Below are the code and all the weights of a small trained network. Each question names an input and a class and asks about switching units off, where a switched-off unit gives its printed mean instead of its output.

import numpy as np


def w(rows, s, z=0):
    codes = np.array(rows[::2]) - 128.0
    scale = np.full(codes.shape[1], s)
    scale[-1] = z or s
    return codes * scale


def norm(h):
    return h / np.sqrt((h * h).mean(-1, keepdims=True) + 1e-5)


def f(y):
    return y / 2 * (1 + np.tanh(0.7978845608 * (y + 0.044715 * y**3)))


def log_softmax(a):
    a = a - a.max(-1, keepdims=True)
    return a - np.log(np.exp(a).sum(-1, keepdims=True))


def net(x, mask):
    res = np.array(x, float).reshape(1, 7) / 4 @ E
    u = 0
    for l in range(2):
        y = f(norm(res) @ A[l][:, :-1].T + A[l][:, -1])
        res = res + np.where(mask[u : u + 14], y, B[l][:, -1]) @ B[l][:, :-1]
        u += 14
    return log_softmax(norm(res)[-1] @ U[:, :-1].T + U[:, -1])


A, B = {}, {}
E = w([
[129,128,132],'x0',
[165,135,145],'x1',
[104,127,115],'x2',
[118,130,119],'x3',
[114,254,160],'x4',
[87,90,212],'x5',
[123,122,123],'x6',
],0.0041)
A[0] = w([
[181,120,144,211],'L0N1',
[140,198,149,126],'L0N2',
[218,172,2,38],'L0N3',
[225,143,116,175],'L0N4',
[101,222,176,87],'L0N5',
[131,61,107,196],'L0N6',
[165,156,13,41],'L0N7',
[152,142,74,89],'L0N8',
[152,121,194,133],'L0N9',
[118,144,131,4],'L0N10',
[89,105,217,168],'L0N11',
[148,132,128,162],'L0N12',
[164,126,164,236],'L0N13',
[160,134,142,70],'L0N14',
],0.0084,0.0019)
B[0] = w([
[68,115,79,159],'L0N1',
[142,111,68,167],'L0N2',
[11,121,250,253],'L0N3',
[57,110,121,181],'L0N4',
[158,148,3,194],'L0N5',
[136,202,26,197],'L0N6',
[95,118,225,211],'L0N7',
[105,105,158,152],'L0N8',
[87,147,129,147],'L0N9',
[168,119,147,106],'L0N10',
[54,171,157,193],'L0N11',
[100,107,106,138],'L0N12',
[57,114,79,162],'L0N13',
[126,116,122,119],'L0N14',
],0.0043,0.0041)
A[1] = w([
[173,107,212,102],'L1N1',
[149,114,143,41],'L1N2',
[109,93,136,41],'L1N3',
[81,152,1,122],'L1N4',
[107,153,97,167],'L1N5',
[116,107,136,88],'L1N6',
[63,119,231,136],'L1N7',
[112,152,87,251],'L1N8',
[7,117,192,91],'L1N9',
[158,62,119,54],'L1N10',
[171,20,105,89],'L1N11',
[86,141,44,41],'L1N12',
[145,113,135,88],'L1N13',
[45,124,156,124],'L1N14',
],0.0063,0.0018)
B[1] = w([
[110,152,181,111],'L1N1',
[95,153,150,105],'L1N2',
[138,187,153,126],'L1N3',
[183,44,199,203],'L1N4',
[151,103,140,159],'L1N5',
[139,167,147,128],'L1N6',
[178,117,253,213],'L1N7',
[172,71,91,179],'L1N8',
[196,124,202,253],'L1N9',
[85,174,104,116],'L1N10',
[31,216,36,136],'L1N11',
[180,109,147,158],'L1N12',
[129,161,144,112],'L1N13',
[181,116,156,206],'L1N14',
],0.0047,0.0048)
U = w([
[172,97,142,221],'0',
[108,141,210,5],'1',
[98,165,2,141],'2',
],0.0083,0.0019)

Each question gives the input, the list of numbers given to net, and the class t.
The units are the neurons (one row each of A and B). Each row of codes is followed by its name. A weight is (code - 128) times the scale printed after its matrix; where a second scale follows, it is the last column's (A, B and U).
mask holds one flag per neuron, layer by layer. A switched-off neuron (its flag False) gives its mean, the last column of its row in B, instead of its output. The means were averaged over made-up inputs and are rounded, as every weight is.
A unit's drop is (log p(t) with every unit on - log p(t) with that unit switched off) / (log p(t) with every unit on - log p(t) with every unit switched off).
The circuit of an input: a set's keep is (log p(t) with only the set's units on - log p(t) with every unit switched off) / (log p(t) with every unit on - log p(t) with every unit switched off). Starting from the 12 units with the biggest drops (on a tie, the unit counted first), units are removed one at a time, each time the one whose removal leaves the highest keep (on an exact tie, the one counted first), for as long as the keep stays at least 0.8.
circuit, biggest first: the units of the circuit, biggest drop first
top k neurons: the k neurons with the biggest drops, biggest first
k most important neurons of layer l: the k neurons of layer l with the biggest drops, biggest first
drop when u is switched off: that unit's drop, to one decimal
input [-4,-1,-1,-8,-5,3,7], class 2: top 3 neurons : L0N3, L1N11, L1N7
input [8,-6,3,-5,8,-5,-3], class 2: most important neuron of layer 0 : L0N5
input [-2,2,-6,2,-8,7,-8], class 2: top 4 neurons : L0N3, L0N7, L1N11, L0N6
input [-7,0,7,-8,6,3,-7], class 2: top 3 neurons : L0N5, L0N3, L1N7
input [7,-1,-3,4,8,6,-8], class 2: top 2 neurons : L0N5, L0N3
input [7,0,4,6,-7,5,-6], class 2: 3 most important neurons of layer 0 : L0N3, L0N7, L0N6
input [8,2,5,5,-6,4,5], class 2: circuit, biggest first : L0N3, L1N11, L1N7, L0N6
input [4,-2,-8,1,-3,1,3], class 2: circuit, biggest first : L0N3, L1N7, L1N11
input [6,2,-2,-5,4,1,-1], class 2: 3 most important neurons of layer 1 : L1N7, L1N9, L1N14
input [-3,5,3,-2,-3,-7,4], class 1: drop when L1N1 is switched off : 0.0
input [4,-8,5,3,2,-2,-5], class 0: drop when L0N3 is switched off : 0.2
input [-5,5,3,0,2,-8,6], class 1: drop when L0N3 is switched off : 0.3
